Below are the code and all the weights of a small trained network. Each question names an input and a target symbol and asks about switching units off, where a switched-off unit gives its printed mean instead of its output.

import numpy as np


def w(rows, s, z=0):
    codes = np.array(rows[::2]) - 128.0
    scale = np.full(codes.shape[1], s)
    scale[-1] = z or s
    return codes * scale


def f(y):
    return y / 2 * (1 + np.tanh(0.7978845608 * (y + 0.044715 * y**3)))


def softmax(a):
    e = np.exp(a - a.max(-1, keepdims=True))
    return e / e.sum(-1, keepdims=True)


def log_softmax(a):
    a = a - a.max(-1, keepdims=True)
    return a - np.log(np.exp(a).sum(-1, keepdims=True))


def net(x, mask):
    ids = ['ΓΔαηθλμξπστφω'.index(c) for c in x.split()]
    T = len(ids)
    res = E[ids] + P[:T]
    u = 0
    for l in range(2):
        q, k, v = (res @ M[l].T for M in (Q, K, V))
        z = softmax(np.where(np.tri(T) > 0, q @ k.T / 2**0.5, -1e9)) @ v
        res = res + np.where(mask[u], z, O[l][:, -1]) @ O[l][:, :-1]
        u += 1
        y = f(res @ A[l][:, :-1].T + A[l][:, -1])
        res = res + np.where(mask[u : u + 8], y, B[l][:, -1]) @ B[l][:, :-1]
        u += 8
    return log_softmax(res[-1] @ U[:, :-1].T + U[:, -1])


Q, K, V, O, A, B = {}, {}, {}, {}, {}, {}
E = w([
[116,151,57,185,25,117,109,142],'Γ',
[88,148,132,85,153,179,105,41],'Δ',
[182,72,170,82,125,116,156,131],'α',
[159,153,112,107,212,175,182,126],'η',
[150,178,98,116,148,183,180,146],'θ',
[37,98,159,140,211,157,147,154],'λ',
[112,126,169,162,168,96,103,91],'μ',
[54,141,111,247,57,143,120,126],'ξ',
[124,102,148,123,126,134,156,161],'π',
[154,148,63,129,147,156,162,152],'σ',
[135,192,144,162,104,153,146,45],'τ',
[70,110,220,130,102,195,122,80],'φ',
[187,188,146,105,37,45,164,55],'ω',
],0.013)
P = w([
[51,88,126,31,213,2,58,30],'0',
[122,198,120,39,130,143,13,161],'1',
[97,65,55,189,145,159,109,83],'2',
[67,149,126,66,115,106,224,168],'3',
[157,179,145,74,135,132,20,193],'4',
[190,68,36,158,188,201,122,71],'5',
[107,158,171,78,111,100,251,154],'6',
[197,144,187,107,115,111,3,198],'7',
[229,37,68,179,192,194,119,109],'8',
[64,154,152,82,114,105,230,151],'9',
[208,147,167,112,111,134,8,201],'10',
],0.0072)
Q[0] = w([
[212,123,118,166,172,179,11,91],'L0H1',
[108,97,84,114,120,100,213,51],'L0H1',
],0.013)
K[0] = w([
[195,166,190,159,67,245,245,172],'L0H1',
[112,83,78,78,127,37,151,6],'L0H1',
],0.011)
V[0] = w([
[164,112,183,180,129,171,140,215],'L0H1',
[76,101,134,255,234,55,153,162],'L0H1',
],0.0098)
O[0] = w([
[116,115,188,72,81,230,168,161,1],'L0H1',
[160,2,180,127,174,126,167,135,84],'L0H1',
],0.0081,0.0061)
A[0] = w([
[59,135,92,201,47,145,254,142,91],'L0N1',
[147,20,79,171,163,166,136,40,214],'L0N2',
[127,53,24,100,81,84,163,107,30],'L0N3',
[183,161,80,214,126,111,183,217,139],'L0N4',
[75,118,107,59,159,105,113,93,89],'L0N5',
[129,87,60,225,135,210,216,69,168],'L0N6',
[146,69,49,178,175,208,89,95,253],'L0N7',
[129,104,89,73,196,100,95,195,166],'L0N8',
],0.0094,0.0012)
B[0] = w([
[246,184,61,51,255,163,138,175,174],'L0N1',
[61,175,146,247,33,84,212,231,246],'L0N2',
[38,51,157,168,162,142,164,128,185],'L0N3',
[127,149,222,128,79,116,119,19,222],'L0N4',
[203,83,91,90,159,80,144,99,164],'L0N5',
[93,68,170,106,99,52,131,157,253],'L0N6',
[173,20,189,195,131,116,71,176,240],'L0N7',
[133,194,26,121,130,145,39,90,173],'L0N8',
],0.0079,0.0047)
Q[1] = w([
[74,188,124,110,118,219,147,188],'L1H1',
[201,98,99,185,18,140,4,157],'L1H1',
],0.012)
K[1] = w([
[140,120,84,119,119,214,120,248],'L1H1',
[247,138,244,124,63,211,154,126],'L1H1',
],0.011)
V[1] = w([
[14,45,93,79,98,144,56,122],'L1H1',
[175,112,3,226,179,237,112,177],'L1H1',
],0.013)
O[1] = w([
[150,161,231,81,164,168,56,164,3],'L1H1',
[247,160,221,156,81,104,162,122,148],'L1H1',
],0.011,0.0021)
A[1] = w([
[146,165,90,79,119,145,37,118,191],'L1N1',
[185,167,86,85,162,176,136,121,92],'L1N2',
[81,105,203,130,127,156,70,147,144],'L1N3',
[171,143,170,112,133,130,60,137,1],'L1N4',
[188,100,180,194,156,155,115,142,25],'L1N5',
[197,81,117,114,199,88,175,81,170],'L1N6',
[161,160,128,1,128,59,112,181,205],'L1N7',
[102,193,118,124,47,173,145,245,76],'L1N8',
],0.012,0.0029)
B[1] = w([
[165,170,151,95,82,54,109,183,243],'L1N1',
[177,95,25,139,135,157,136,170,169],'L1N2',
[154,210,131,82,154,188,223,166,186],'L1N3',
[165,108,135,199,170,48,212,61,217],'L1N4',
[97,97,94,15,81,127,98,62,255],'L1N5',
[103,184,116,147,114,189,106,149,231],'L1N6',
[101,46,143,147,158,223,75,171,216],'L1N7',
[10,75,145,205,200,140,126,48,168],'L1N8',
],0.012,0.0072)
U = w([
[83,168,199,201,156,98,70,84,113],'Γ',
[122,104,111,99,137,104,134,135,117],'Δ',
[90,87,129,113,113,183,83,156,200],'α',
[154,119,70,179,112,218,154,113,126],'η',
[72,135,44,166,206,171,188,27,62],'θ',
[137,111,127,110,189,68,228,112,69],'λ',
[85,107,134,87,156,53,138,111,3],'μ',
[112,67,144,113,148,125,115,3,139],'ξ',
[83,106,160,176,170,188,121,118,176],'π',
[153,80,129,246,89,73,207,160,225],'σ',
[119,217,129,147,29,130,159,117,170],'τ',
[59,149,151,152,121,184,207,148,146],'φ',
[71,79,121,43,59,94,210,130,79],'ω',
],0.005,0.0026)

Each question gives the input, a string of symbols that net reads in full, and the target symbol t.
The units are the heads (2 rows each of Q, K, V and O) and the neurons (one row each of A and B). Each row of codes is followed by its name. A weight is (code - 128) times the scale printed after its matrix; where a second scale follows, it is the last column's (O, A, B and U).
mask holds one flag per unit, layer by layer, with each layer's heads first. A switched-off unit (its flag False) gives its mean, the last column of its rows in O or B, instead of its output. The means were averaged over made-up inputs and are rounded, as every weight is.
A unit's drop is (log p(t) with every unit on - log p(t) with that unit switched off) / (log p(t) with every unit on - log p(t) with every unit switched off).
The circuit of an input: a set's keep is (log p(t) with only the set's units on - log p(t) with every unit switched off) / (log p(t) with every unit on - log p(t) with every unit switched off). Starting from the 12 units with the biggest drops (on a tie, the unit counted first), units are removed one at a time, each time the one whose removal leaves the highest keep (on an exact tie, the one counted first), for as long as the keep stays at least 0.8.
circuit, biggest first: the units of the circuit, biggest drop first
k most important neurons: the k neurons with the biggest drops, biggest first
top k neurons in layer l: the k neurons of layer l with the biggest drops, biggest first
input σ Γ τ τ α σ, target σ: circuit, biggest first	L0N2, L0N7
input σ η τ τ τ φ λ η τ τ α, target α: circuit, biggest first	L0H1, L1N4, L1H1
input θ τ η τ Γ ω τ, target η: top 3 neurons in layer 1	L1N2, L1N7, L1N6
input σ ω η η α, target α: most important neuron	L1N7
input Γ σ Γ φ, target λ: 4 most important neurons	L1N4, L1N3, L0N3, L0N6
input ξ α τ Δ, target φ: circuit, biggest first	L1H1, L1N3
input Δ σ τ α φ Δ τ τ η τ, target Γ: top 2 neurons in layer 1	L1N5, L1N3
input τ τ α ξ μ τ τ α Δ ω ω, target ω: circuit, biggest first	L1H1, L0N2, L1N1
input σ η τ ξ τ η τ Δ η α, target ξ: top 3 neurons in layer 0	L0N8, L0N3, L0N6
input π τ α, target σ: top 2 neurons in layer 0	L0N2, L0N6
input σ ξ Δ Γ τ Γ σ, target ξ: 4 most important neurons	L1N5, L0N8, L0N4, L0N3
input π Γ τ ξ θ Γ θ φ, target φ: circuit, biggest first	L1N3, L1H1
input σ τ τ τ Γ τ τ, target ξ: 4 most important neurons	L1N5, L0N8, L0N3, L1N4
input θ τ μ, target σ: top neuron in layer 0	L0N6
input Γ ξ π μ σ τ σ λ, target λ: 3 most important neurons	L1N4, L1N3, L0N2
input ξ π σ σ η τ τ τ σ η ω, target ω: circuit, biggest first	L1H1, L0N2, L1N1, L0H1
input τ ω τ Δ, target θ: 2 most important neurons	L0N5, L0N6
input τ Γ σ σ Δ Γ, target ω: top 2 neurons in layer 0	L0N7, L0N4
input Γ τ τ τ σ τ Δ α ξ σ, target λ: top 3 neurons in layer 0	L0N3, L0N4, L0N1
input ω α ξ σ σ σ φ σ μ τ, target μ: circuit, biggest first	L1H1, L1N1, L0N3, L0H1
